Here is a tiny trained network, its code and every weight. The questions are about switching its units off for an input and a class, where a switched-off unit gives its printed mean instead of its output.

import numpy as np


def w(rows, s, z=0):
    codes = np.array(rows[::2]) - 128.0
    scale = np.full(codes.shape[1], s)
    scale[-1] = z or s
    return codes * scale


def f(y):
    return np.maximum(y, 0)


def log_softmax(a):
    a = a - a.max(-1, keepdims=True)
    return a - np.log(np.exp(a).sum(-1, keepdims=True))


def net(x, mask):
    res = np.array(x, float).reshape(1, 7) / 4 @ E
    y = f(res @ A[0][:, :-1].T + A[0][:, -1])
    res = res + np.where(mask, y, B[0][:, -1]) @ B[0][:, :-1]
    return log_softmax(res[-1] @ U[:, :-1].T + U[:, -1])


A, B = {}, {}
E = w([
[100,83,216,93,197],'x0',
[79,69,130,214,65],'x1',
[88,125,72,98,158],'x2',
[27,118,133,129,78],'x3',
[218,93,86,169,203],'x4',
[25,170,79,153,177],'x5',
[84,254,171,156,122],'x6',
],0.0073)
A[0] = w([
[139,170,195,96,130,229],'N0',
[207,105,169,153,147,148],'N1',
[131,173,121,187,95,116],'N2',
[108,64,86,86,240,150],'N3',
[154,119,198,77,161,194],'N4',
[180,87,93,98,180,189],'N5',
[168,135,254,171,144,109],'N6',
[153,115,227,179,137,158],'N7',
[152,238,105,163,167,160],'N8',
[165,111,99,201,57,149],'N9',
[251,115,156,133,77,145],'N10',
[118,93,69,193,61,139],'N11',
[38,123,161,112,78,254],'N12',
[207,191,122,166,142,242],'N13',
[112,134,156,239,99,148],'N14',
[79,109,126,229,87,136],'N15',
[120,72,164,176,116,106],'N16',
[84,114,76,247,31,127],'N17',
[240,78,78,98,64,137],'N18',
[136,217,89,182,135,169],'N19',
[85,102,81,237,89,169],'N20',
[45,135,138,44,114,159],'N21',
[116,114,100,213,93,72],'N22',
[115,106,212,146,140,202],'N23',
],0.0089,0.003)
B[0] = w([
[114,196,151,88,138,210],'N0',
[101,109,132,82,156,212],'N1',
[160,124,113,159,133,171],'N2',
[82,133,151,245,209,237],'N3',
[68,182,161,104,201,217],'N4',
[115,61,112,116,202,230],'N5',
[139,166,226,75,152,205],'N6',
[162,152,214,107,135,197],'N7',
[173,254,84,102,132,200],'N8',
[160,58,117,104,69,193],'N9',
[85,56,112,38,130,236],'N10',
[170,84,160,149,84,201],'N11',
[129,153,184,141,43,254],'N12',
[173,165,69,64,174,221],'N13',
[193,96,147,144,94,193],'N14',
[206,72,157,174,77,208],'N15',
[175,130,150,133,126,170],'N16',
[169,102,134,162,66,240],'N17',
[102,50,92,105,132,240],'N18',
[169,204,95,171,113,193],'N19',
[191,125,138,201,67,221],'N20',
[81,195,97,155,20,219],'N21',
[178,123,154,130,102,173],'N22',
[123,162,192,146,142,199],'N23',
],0.0075,0.0074)
U = w([
[72,156,161,147,79,251],'0',
[125,132,255,101,204,21],'1',
[173,182,12,134,185,95],'2',
[95,46,66,43,160,90],'3',
[36,159,114,92,133,83],'4',
[169,81,172,211,85,90],'5',
[101,91,149,239,255,222],'6',
],0.009,0.0023)

Each question gives the input, the list of numbers given to net, and the class t.
The units are the neurons (one row each of A and B). Each row of codes is followed by its name. A weight is (code - 128) times the scale printed after its matrix; where a second scale follows, it is the last column's (A, B and U).
mask holds one flag per neuron, in row order. A switched-off neuron (its flag False) gives its mean, the last column of its row in B, instead of its output. The means were averaged over made-up inputs and are rounded, as every weight is.
A unit's drop is (log p(t) with every unit on - log p(t) with that unit switched off) / (log p(t) with every unit on - log p(t) with every unit switched off).
The circuit of an input: a set's keep is (log p(t) with only the set's units on - log p(t) with every unit switched off) / (log p(t) with every unit on - log p(t) with every unit switched off). Starting from the 12 units with the biggest drops (on a tie, the unit counted first), units are removed one at a time, each time the one whose removal leaves the highest keep (on an exact tie, the one counted first), for as long as the keep stays at least 0.8.
units of the circuit, in order: the units of the circuit, biggest drop first
top k neurons: the k neurons with the biggest drops, biggest first
drop of u: that unit's drop, to one decimal
input [1,1,5,-3,4,4,-8], class 6: units of the circuit, in order => (N3)
input [5,2,3,6,5,-8,-6], class 3: units of the circuit, in order => (N18 N10)
input [5,7,-4,0,7,-2,0], class 1: units of the circuit, in order => (N6 N7)
input [-8,-5,2,3,-3,1,5], class 2: units of the circuit, in order => (N8 N19)
input [-6,1,-3,2,5,0,-7], class 3: units of the circuit, in order => (N18 N10)
input [3,-2,5,-6,1,-3,-2], class 6: units of the circuit, in order => (N3 N5)
input [1,-6,-4,-8,0,3,-6], class 3: units of the circuit, in order => (N10 N18 N5)
input [2,5,1,-7,8,-3,-5], class 3: units of the circuit, in order => (N10 N18)
input [-3,6,-7,-7,2,-8,8], class 1: units of the circuit, in order => (N6 N10)
input [-3,-1,-8,2,-3,-5,7], class 1: units of the circuit, in order => (N6 N21)
input [-3,-8,1,0,1,1,-6], class 3: units of the circuit, in order => (N18 N5)
input [-7,1,-1,0,5,-4,4], class 2: top 2 neurons => (N13 N8)
input [3,-8,8,-1,8,3,2], class 6: top 3 neurons => (N3 N5 N21)
input [6,-3,2,0,3,-2,-5], class 6: drop of N3 => 0.5
input [1,5,-3,6,7,5,8], class 5: drop of N2 => 0.0
input [4,7,7,-5,-6,3,-2], class 5: drop of N8 => 0.1
